What each symbol does to the units:
JZ pu NT
JZ ke PC
JZ ru TM
JZ ge JP
GP pu DJ
GP ke BS
GP ru PG
GP ge CN
PP pu QM
PP ke FF
PP ru LD
PP ge ZD
TB pu ZD
TB ke PP
TB ru QL
TB ge TH
GG pu DN
GG ke QZ
GG ru BQ
GG ge DD
LD pu PP
LD ke MJ
LD ru ZD
LD ge TB
ZQ pu QN
ZQ ke TP
ZQ ru QS
ZQ ge GF
QM pu MJ
QM ke SQ
QM ru PP
QM ge LD
NR pu DD
NR ke GG
NR ru TQ
NR ge DZ
MZ pu QD
MZ ke CQ
MZ ru PH
MZ ge TC
CJ pu BS
CJ ke QQ
CJ ru DJ
CJ ge GP
TN pu NS
TN ke GF
TN ru CZ
TN ge LL
BL pu FM
BL ke ZS
BL ru NZ
BL ge SQ
NZ pu BL
NZ ke LJ
NZ ru SQ
NZ ge FF
FM pu LJ
FM ke QG
FM ru BL
FM ge NZ
LJ pu ZS
LJ ke HN
LJ ru FM
LJ ge BL
GN pu JF
GN ke RR
GN ru NQ
GN ge MG
JF pu DC
JF ke LM
JF ru GN
JF ge NQ
ZZ pu PF
ZZ ke TH
ZZ ru FL
ZZ ge MS
GQ pu TH
GQ ke TB
GQ ru PF
GQ ge ZZ
DZ pu TQ
DZ ke DD
DZ ru GM
DZ ge BT
MG pu NQ
MG ke JF
MG ru SG
MG ge CQ
QQ pu JT
QQ ke MS
QQ ru FZ
QQ ge BS
FZ pu QQ
FZ ke DS
FZ ru BS
FZ ge CJ
ZD pu LD
ZD ke QM
ZD ru TB
ZD ge QL
BS pu FZ
BS ke JT
BS ru CJ
BS ge DJ
JL pu MT
JL ke PH
JL ru HN
JL ge QG
SG pu MG
SG ke GN
SG ru CQ
SG ge ZJ
FD pu PC
FD ke GM
FD ru NT
FD ge JZ
RJ pu SB
RJ ke MB
RJ ru BM
RJ ge TZ
DN pu JB
DN ke FT
DN ru GG
DN ge BQ
LZ pu JP
LZ ke JZ
LZ ru JH
LZ ge DR
TC pu PH
TC ke QD
TC ru MT
TC ge JL
JQ pu TP
JQ ke LQ
JQ ru QN
JQ ge ZQ
PC pu BT
PC ke DZ
PC ru FD
PC ge NT
TM pu JZ
TM ke FD
TM ru JP
TM ge LZ
BM pu RJ
BM ke TJ
BM ru TZ
BM ge ZG
TJ pu MB
TJ ke HB
TJ ru SB
TJ ge RJ
MB pu GR
MB ke FH
MB ru TJ
MB ge SB
MT pu TC
MT ke MZ
MT ru JL
MT ge HN
DC pu RR
DC ke ZN
DC ru JF
DC ge GN
TP pu RP
TP ke JD
TP ru JQ
TP ge QN
JT pu DS
JT ke FL
JT ru QQ
JT ge FZ
DJ pu CJ
DJ ke FZ
DJ ru GP
DJ ge PG
HN pu JL
HN ke TC
HN ru QG
HN ge ZS
CN pu PG
CN ke DJ
CN ru DH
CN ge QP
CQ pu SG
CQ ke NQ
CQ ru ZJ
CQ ge QD
SB pu TJ
SB ke GR
SB ru RJ
SB ge BM
FH pu TD
FH ke CZ
FH ru HB
FH ge GR
DG pu GD
DG ke DR
DG ru DP
DG ge LF
QZ pu FT
QZ ke HD
QZ ru JB
QZ ge DN
HD pu ZG
HD ke BM
HD ru CP
HD ge FT
JB pu QZ
JB ke CP
JB ru DN
JB ge GG
QD pu ZJ
QD ke SG
QD ru MZ
QD ge PH
MS pu FL
MS ke PF
MS ru DS
MS ge JT
PG pu GP
PG ke CJ
PG ru CN
PG ge DH
SL pu QP
SL ke CN
SL ru NG
SL ge JD
QG pu HN
QG ke MT
QG ru ZS
QG ge LJ
DS pu MS
DS ke ZZ
DS ru JT
DS ge QQ
ZN pu LF
ZN ke DG
ZN ru LM
ZN ge RR
PH pu MZ
PH ke ZJ
PH ru TC
PH ge MT
LM pu ZN
LM ke DP
LM ru RR
LM ge DC
QP pu DH
QP ke PG
QP ru SL
QP ge NG
JD pu NG
JD ke QP
JD ru LQ
JD ge RP
SQ pu NZ
SQ ke FM
SQ ru FF
SQ ge MJ
NG pu SL
NG ke DH
NG ru JD
NG ge LQ
NS pu JN
NS ke QS
NS ru TN
NS ge CZ
QN pu JQ
QN ke RP
QN ru ZQ
QN ge QS
DD pu BQ
DD ke DN
DD ru NR
DD ge TQ
DP pu DG
DP ke BC
DP ru LF
DP ge ZN
FT pu CP
FT ke ZG
FT ru QZ
FT ge JB
RR pu LM
RR ke LF
RR ru DC
RR ge JF
TD pu LL
TD ke TN
TD ru FH
TD ge HB
BT pu GM
BT ke TQ
BT ru PC
BT ge FD
DH pu CN
DH ke GP
DH ru QP
DH ge SL
GF pu QS
GF ke QN
GF ru JN
GF ge NS
ZG pu TZ
ZG ke RJ
ZG ru HD
ZG ge CP
DR pu JH
DR ke JP
DR ru BC
DR ge GD
CZ pu TN
CZ ke JN
CZ ru LL
CZ ge TD
TQ pu NR
TQ ke BQ
TQ ru DZ
TQ ge GM
ZJ pu CQ
ZJ ke MG
ZJ ru QD
ZJ ge MZ
QL pu TB
QL ke LD
QL ru TH
QL ge GQ
NQ pu GN
NQ ke DC
NQ ru MG
NQ ge SG
LL pu CZ
LL ke NS
LL ru TD
LL ge FH
ZS pu QG
ZS ke JL
ZS ru LJ
ZS ge FM
LQ pu JD
LQ ke SL
LQ ru RP
LQ ge TP
GD pu BC
GD ke JH
GD ru DG
GD ge DP
RP pu LQ
RP ke NG
RP ru TP
RP ge JQ
TH pu QL
TH ke ZD
TH ru GQ
TH ge PF
NT pu FD
NT ke BT
NT ru JZ
NT ge TM
PF pu GQ
PF ke QL
PF ru ZZ
PF ge FL
FF pu SQ
FF ke BL
FF ru MJ
FF ge QM
FL pu ZZ
FL ke GQ
FL ru MS
FL ge DS
BC pu DR
BC ke LZ
BC ru GD
BC ge DG
GR pu HB
GR ke TD
GR ru MB
GR ge TJ
BQ pu GG
BQ ke JB
BQ ru DD
BQ ge NR
TZ pu BM
TZ ke SB
TZ ru ZG
TZ ge HD
JN pu GF
JN ke ZQ
JN ru NS
JN ge TN
CP pu HD
CP ke TZ
CP ru FT
CP ge QZ
JP pu TM
JP ke NT
JP ru LZ
JP ge JH
QS pu ZQ
QS ke JQ
QS ru GF
QS ge JN
GM pu DZ
GM ke NR
GM ru BT
GM ge PC
HB pu FH
HB ke LL
HB ru GR
HB ge MB
LF pu DP
LF ke GD
LF ru ZN
LF ge LM
JH pu LZ
JH ke TM
JH ru DR
JH ge BC
MJ pu FF
MJ ke NZ
MJ ru QM
MJ ge PP

The rows follow the links: the fewer symbols apart two units are, the more alike their rows tend to be.

Each row is also shifted at random along 7 hidden directions that mean nothing.

Some units, each with a row of numbers:
CZ: [-4, 10, 38, 11, 17, -14, 26, 63, -25, -15, -12, -19, 9, 36, 6, -19, 4, 3, -8, 30, -32, 26, -12, 15, 12]
JF: [13, -2, -35, -18, 17, 24, -62, -12, -31, 54, 6, 2, -21, -4, 3, 27, 6, 8, -1, -27, 25, -25, 3, 0, -44]
BC: [11, 28, -12, -27, 17, 3, 4, -27, -10, 23, 18, 2, -23, 33, -17, 7, 5, 24, -21, 25, -1, -14, -17, 6, 55]
ZG: [21, 10, 16, -6, 33, -4, -54, 42, 24, -14, -22, -11, -28, -29, 42, 7, -20, -9, 0, -15, 2, 18, -15, 36, -25]
SL: [-12, -20, 32, 25, -22, -4, 9, -12, 51, -7, -12, -21, 26, -22, -11, -22, 4, 8, 11, 1, -10, 30, 9, -4, 59]
CP: [12, 17, 18, -8, 14, -23, 41, -24, -95, 18, -19, 2, -13, 25, 24, 2, 0, 4, -32, 31, 4, 20, -17, 38, -24]
TP: [6, -17, 23, 30, 14, 12, -45, 18, -15, -38, -31, -17, 9, -19, 26, -10, -9, -2, 14, -29, -9, 20, 4, 13, -10]
PF: [-22, -25, -3, 28, -50, -14, 26, -32, -41, -24, 7, 6, 44, -5, -25, -19, 8, -15, 21, -11, -17, 1, 24, -30, 87]
ZS: [-3, -15, -31, 4, -14, 39, 46, -19, 9, 34, 7, 18, 14, 36, -35, 8, 40, 24, -22, 6, 27, -33, 12, -27, -34]
QD: [-4, 19, -27, -27, 47, 10, 17, 11, 32, -33, 36, 8, -23, -5, -17, 3, -31, 17, 0, 4, -6, -31, -8, -23, -7]
NG: [-11, -25, 34, 31, -33, -5, -32, -9, -13, 22, -18, -30, 31, -7, -3, -14, 13, -8, 24, -9, -14, 30, 14, -1, 20]
NQ: [14, 9, -38, -26, 60, 28, 10, -26, -18, -14, 11, 20, -34, -18, 1, 15, -24, 31, -23, -12, 23, -31, -9, -3, -31]
ZZ: [-10, -25, 3, 26, 44, 39, 26, -6, -128, -4, -12, -20, 17, 12, -24, -16, 5, 48, -9, -6, -12, -7, 14, -16, -28]
ZN: [13, 17, -23, -15, -50, 2, -30, -7, -20, 11, 20, 15, -10, 3, -16, 29, 17, -21, 26, 2, 5, -32, -2, -10, -24]
MJ: [-19, -15, -21, -8, 77, 19, 52, 17, -14, -4, 9, -2, -6, -17, -14, -15, -27, 39, -23, -5, 3, -13, 7, -21, -29]
FD: [29, 19, -18, -14, -17, 0, 13, -30, -12, -10, -6, 31, -15, 15, 17, 21, 14, -6, -26, 8, 25, -12, -15, 22, 14]
TZ: [28, 16, 12, 0, 2, -4, 23, -59, -6, -70, -24, 23, -19, -18, 38, 11, -17, -6, -14, 4, 18, 12, -20, 30, -24]
MB: [26, 7, 30, 16, 22, 33, -30, 7, 9, -16, -32, -23, -12, 10, 12, -1, 15, 35, -18, 4, -3, 19, -19, 31, 27]
HN: [2, -3, -23, 1, 15, 46, -44, -22, 16, 6, 15, -8, -6, 22, -27, 11, 8, 26, 8, -20, 5, -35, 7, -31, -29]
GN: [12, 12, -36, -32, 65, 18, 29, 47, -33, -40, 13, 13, -37, -73, -4, 12, -36, 29, -7, -6, 3, -29, -13, 6, -4]
DJ: [-23, -21, 18, 11, 1, -28, 45, -22, 31, -24, 1, 1, 21, -29, 6, -23, -27, -15, 8, -2, -4, 22, 15, -13, -3]
SB: [21, 2, 26, 7, 8, 6, 38, -12, -85, 6, -37, -10, -7, -26, 10, 2, 13, 28, -26, 21, 6, 25, -16, 44, 13]
MT: [-16, 0, -18, -10, 0, 5, -11, 44, -55, 29, 30, -11, 3, 4, -38, 2, 5, 4, 22, 1, -21, -24, 7, -26, 6]
DC: [14, 12, -38, -17, 15, 26, 29, 35, -11, -10, 6, 23, -15, 6, -15, 12, 17, 26, -30, 3, 10, -33, -9, -1, 56]
TN: [-4, -8, 42, -1, 29, -17, -7, -38, 15, 35, -19, -33, -5, -33, 17, -15, -18, 19, -9, 9, -2, 52, -7, 29, 25]
JQ: [0, -22, 20, 28, 13, 2, -40, 23, 18, -27, -31, -13, 13, -19, 28, -18, -5, -2, -1, -33, -7, 27, 6, 17, 49]
CJ: [-29, -27, 7, 23, 21, -8, 20, 63, 0, 25, -9, -7, 34, 61, 2, -26, 16, -4, -21, -6, -15, 10, 21, -13, -1]
QP: [-13, -16, 36, 24, 8, 3, -3, -9, -33, 1, -10, -32, 16, -11, -9, -18, -11, 12, 22, 5, -21, 25, 5, -4, -36]
DS: [-15, -41, -1, 22, 24, 22, -42, 23, 28, 23, -17, -19, 15, -33, 5, -11, -4, 11, 10, -43, 8, 7, 24, -12, -30]
QL: [-16, -6, -4, 21, -16, 21, 16, -26, 52, -39, 19, 9, 25, 51, -25, -12, 3, -3, 15, -1, -5, -22, 15, -47, -36]
PH: [-5, 16, -23, -12, 8, 10, 5, -58, -23, -31, 34, 16, -7, 36, -24, 5, -15, 6, 12, 4, -7, -36, 0, -33, -7]
DZ: [30, 19, -1, -16, -31, 15, 12, -35, 59, 5, -9, 10, -22, -29, -1, 24, 19, 16, -14, 20, 27, 3, -22, 26, 31]
SG: [-6, 8, -40, -22, 4, -11, 7, -12, -16, 2, 25, 30, -6, 24, 0, 9, -8, -17, -9, -9, 7, -30, 9, -17, 4]
QZ: [10, 20, 17, -16, -23, -28, 30, -30, 31, 26, -5, 6, -11, 20, 14, 6, 7, -13, -20, 34, 14, 20, -16, 28, -2]
NZ: [-15, -22, -38, 7, -32, 8, 11, -15, 75, 12, 11, 32, 21, 25, -5, 3, 18, -21, -7, -25, 29, -27, 26, -35, -20]

Complete each set of four: the symbols that take the first to the second take the third to the fourth, perhaps in another order.
Answers are names.
[16, 13, -38, -12, 18, 36, 11, 19, -9, -14, 6, 24, -18, 23, -10, 17, 16, 23, -25, -1, 14, -41, -8, -5, 11]
to [3, 12, -42, -16, -17, -7, -22, 71, -4, -19, 24, 30, -9, -11, 4, 26, -5, -42, 24, -16, 2, -42, 4, -15, -63]
as [19, 8, 31, 22, -57, 3, -14, -39, 27, -24, -17, 1, 5, 15, 12, 9, 19, -19, 16, 15, 6, 16, -12, 13, -42]
to TJ

[-16, -21, 1, 11, 15, 25, -17, -12, 61, -9, 10, -21, 8, -29, -24, -10, -14, 21, 23, -18, -7, -3, 11, -32, -18]
to [-25, -23, -13, -5, 18, 6, 3, -13, 90, 37, 17, -1, 13, 12, -17, -12, -6, 5, -5, -16, 10, -4, 20, -32, -9]
as [-12, -10, -2, 26, 4, 34, 21, 19, 15, -45, 10, -2, 21, 35, -28, -13, 9, 15, 11, -3, -15, -22, 11, -38, -24]
to LD

[4, -17, 19, 35, -14, 17, 15, 48, 49, -34, -26, -5, 22, 2, 6, -12, 20, 3, -6, -4, -2, 11, 3, 5, -8]
to [-11, -15, 25, 39, -53, -4, -38, 2, 54, -29, -12, -8, 38, 35, 1, -17, 21, -26, 22, -15, -19, 14, 15, -12, 58]
as [-8, -6, -40, -28, -48, -40, -14, -48, 47, 44, 26, 32, 1, -41, 3, 16, -8, -44, 11, -20, 26, -12, 19, -13, 34]
to JF

[7, -13, 20, 48, 14, 53, -18, 40, 14, -22, -34, -12, 24, 101, 4, -15, 46, 25, -28, -7, -4, -2, 2, -2, -11]
to [-16, -13, 33, 30, -28, -18, -48, 35, -28, -26, -4, -28, 28, -16, 1, -16, -9, -31, 53, -15, -39, 21, 10, -11, -4]
as [30, 25, -5, -8, -18, 5, 16, -9, -38, -26, -9, 17, -17, -5, 5, 17, 14, 6, -13, 19, 7, -6, -22, 26, 42]
to NR

[-2, -9, 24, 24, -1, -16, 29, -3, -47, -11, -27, 5, 18, 42, 29, -13, 6, -15, -20, 5, 1, 22, 4, 15, -29]
to [8, -16, 18, 27, -18, 3, 16, -47, 53, -37, -29, 15, 14, 5, 29, -6, 4, -16, -8, -10, 23, 17, 4, 10, -51]
as [-5, -5, -23, -1, -36, 24, -18, -50, 55, 24, 24, 11, 7, 31, -33, 13, 22, 3, 12, -8, 16, -31, 11, -37, -15]
to TC

[24, 6, 22, 12, 22, 21, 10, 32, -33, -4, -35, -15, -10, -4, 14, 0, 20, 32, -30, 14, 2, 18, -18, 41, 17]
to [15, -7, 37, 15, -22, 10, -54, -41, -21, 63, -31, -33, 2, 8, 9, 6, 26, 13, 3, 5, 8, 34, -6, 30, -18]
as [-20, -18, 32, 15, 16, -7, -10, -11, 11, 7, -5, -34, 14, -18, -2, -24, -20, 8, 18, -5, -21, 31, 8, -9, -1]
to DJ

[23, 22, 6, 3, -1, -12, 9, 12, 32, -67, -18, 23, -8, 19, 38, 2, -3, -18, -18, 6, 3, 6, -17, 28, 27]
to [19, 24, 17, -12, 23, -18, -35, -58, -17, -32, -9, 0, -28, 2, 37, 5, -31, -9, -2, 1, 0, 18, -20, 29, 7]
as [22, 18, 14, -10, -64, -1, -19, -26, 6, 67, -4, -6, -10, 5, -4, 31, 35, -17, 15, 32, 23, 5, -14, 20, -87]
to GM

[12, 29, -14, -29, -21, -14, -11, -55, 16, 22, 21, 20, -20, 44, 3, 21, 3, -22, -3, 14, 18, -16, -10, 1, -39]
to [28, 19, -8, -7, -66, -7, -19, -26, 74, -14, -3, 25, -9, -14, 12, 27, 22, -26, 6, 5, 21, -7, -14, 17, 41]
as [19, 25, -17, -25, 39, 0, -12, 33, -46, -15, 1, 14, -33, -1, 20, 15, -14, 4, -18, 0, 0, -15, -19, 24, 6]
to DD

[14, 30, 26, -15, -11, -20, -54, -6, -35, 9, 4, -14, -24, 16, 17, 16, -10, -26, 28, 15, -14, 10, -19, 17, -72]
to [10, 29, 21, -18, 7, -40, -2, -2, -73, -25, 4, -7, -23, -17, 18, 2, -27, -15, 12, 25, -25, 20, -22, 30, 22]
as [5, 19, -7, -35, -31, -19, 19, -21, -15, 53, 23, -4, -19, -58, -26, 21, -2, 0, 19, 31, 7, -1, -11, 4, 8]
to GD

[30, 22, -12, -23, -17, -1, 18, -45, 6, -20, -3, 30, -31, -45, 21, 32, -9, -13, 0, 8, 35, -12, -19, 22, -76]
to [23, 37, -18, -26, 73, 25, -43, 17, 24, -41, 12, 5, -45, 54, 12, 8, -20, 25, -27, -1, -5, -27, -27, 9, 14]
as [23, 20, -17, -10, -30, -4, 0, 37, 31, -18, -5, 28, -12, 6, 14, 17, 21, -15, -16, 6, 11, -15, -15, 20, 60]
to JP

[17, 31, -30, -11, -10, 15, -28, 79, 19, -57, 25, 14, -18, -3, -14, 20, 3, -11, 23, 0, -17, -42, -13, -13, 13]
to [19, 23, -32, -12, -49, 15, 40, 2, 19, -32, 20, 39, -7, 4, -19, 30, 18, -16, 9, 21, 20, -44, -8, -16, -59]
as [7, 18, 37, 21, -25, -9, -58, 40, -34, -41, -8, -19, 6, 39, 15, -3, 3, -30, 39, 4, -36, 14, -9, 7, -26]
to HB

[8, -4, 42, 9, 10, 11, -17, -39, 34, 53, -27, -36, -4, 14, 2, -8, 17, 35, -18, 18, 6, 41, -12, 26, 16]
to [-13, -7, 35, 7, -38, -39, 45, -21, 55, 34, -12, -4, 18, 1, 10, -15, 12, -17, -14, 29, 5, 44, -1, 18, 32]
as [-19, -27, -8, 27, -49, -23, 42, 1, 83, -55, 1, 34, 38, -19, 11, -13, -8, -48, 15, -21, 10, 1, 25, -23, -8]
to MS

[16, 17, -15, -18, -11, -12, 31, 66, -54, 27, -7, 18, -11, 2, 8, 17, 25, -9, -23, 22, 6, -10, -14, 28, 15]
to [34, 24, -5, -3, -17, 26, -25, 9, -2, -1, -9, 12, -19, 37, 7, 28, 31, 0, -11, 10, 16, -19, -19, 19, -46]
as [-18, 5, -34, -26, 8, -34, 17, 6, -57, 10, 31, 19, -3, -10, -9, -3, -19, -18, 3, -4, -10, -17, 10, -13, 68]
to NQ

[-3, -14, 28, 31, 3, 16, 8, 54, -9, -25, -20, -24, 19, -14, -4, -15, 7, 12, 12, 1, -20, 20, 2, 2, -11]
to [-20, -13, 19, 22, 48, 13, 3, 32, 28, -13, -10, -22, 19, 59, -5, -36, 2, 29, -23, -5, -26, 16, 7, -12, 62]
as [16, 20, -15, -37, 27, -10, 35, -17, -14, 21, 4, 13, -36, -37, 9, 18, -15, 10, -24, 19, 23, -3, -18, 28, -17]
to GM

[9, 7, 42, 12, -1, 1, 8, 46, -17, 15, -19, -33, 2, 8, -3, -7, 16, 15, 0, 31, -18, 28, -13, 24, -17]
to [5, 5, 43, 9, 18, -5, -34, -27, -11, 3, -18, -33, -6, 5, 15, -12, -13, 14, 5, 6, -17, 37, -13, 21, 6]
as [28, 17, -7, -16, -7, 9, -2, 16, -17, 8, -11, 8, -24, -21, 9, 24, 15, 6, -13, 11, 16, -9, -19, 28, -4]
to DZ

[-21, 11, -33, -17, -17, -25, 41, 25, -22, 18, 35, 23, 12, 51, -26, -5, 12, -19, -10, 14, -14, -25, 10, -26, 72]
to [-9, -25, -26, -10, 3, 20, -37, 12, 28, 58, 10, -15, 0, -66, -24, 7, 2, 18, 16, -28, 10, -8, 17, -16, 22]
as [-4, 11, -25, -5, 21, 20, -93, -28, 2, -31, 31, -6, -8, 42, -14, 1, -18, 4, 26, -33, -22, -32, 4, -35, 53]
to BL

[-20, -24, 23, 16, 41, 11, -29, -13, 38, 23, -10, -29, 11, 23, 9, -22, -13, 15, -2, -16, -5, 23, 12, -10, -34]
to [-19, -23, 6, 16, 30, -8, 14, -18, 9, -36, -6, 2, 14, -21, 15, -19, -32, -6, 5, -24, -2, 12, 15, -11, -29]
as [-17, -31, -1, 27, -1, 5, 8, -13, 43, 7, -12, 10, 31, 48, 11, -17, 12, -12, -17, -24, 14, 4, 24, -18, -30]
to DS

[8, 34, -12, -33, -25, -32, 27, -18, -1, -27, 33, 23, -22, -14, -4, 17, -20, -27, 16, 27, -3, -17, -16, -2, -4]
to [6, 28, -14, -33, 13, -17, 26, 8, -31, 26, 15, 13, -24, 18, 1, 15, 0, -2, -21, 28, 7, -11, -16, 13, -21]
as [-3, -8, 25, 19, -20, -14, 35, -13, 16, 7, -22, 10, 20, 54, 26, -9, 18, -26, -19, 13, 14, 19, 4, 11, -78]
to ZQ

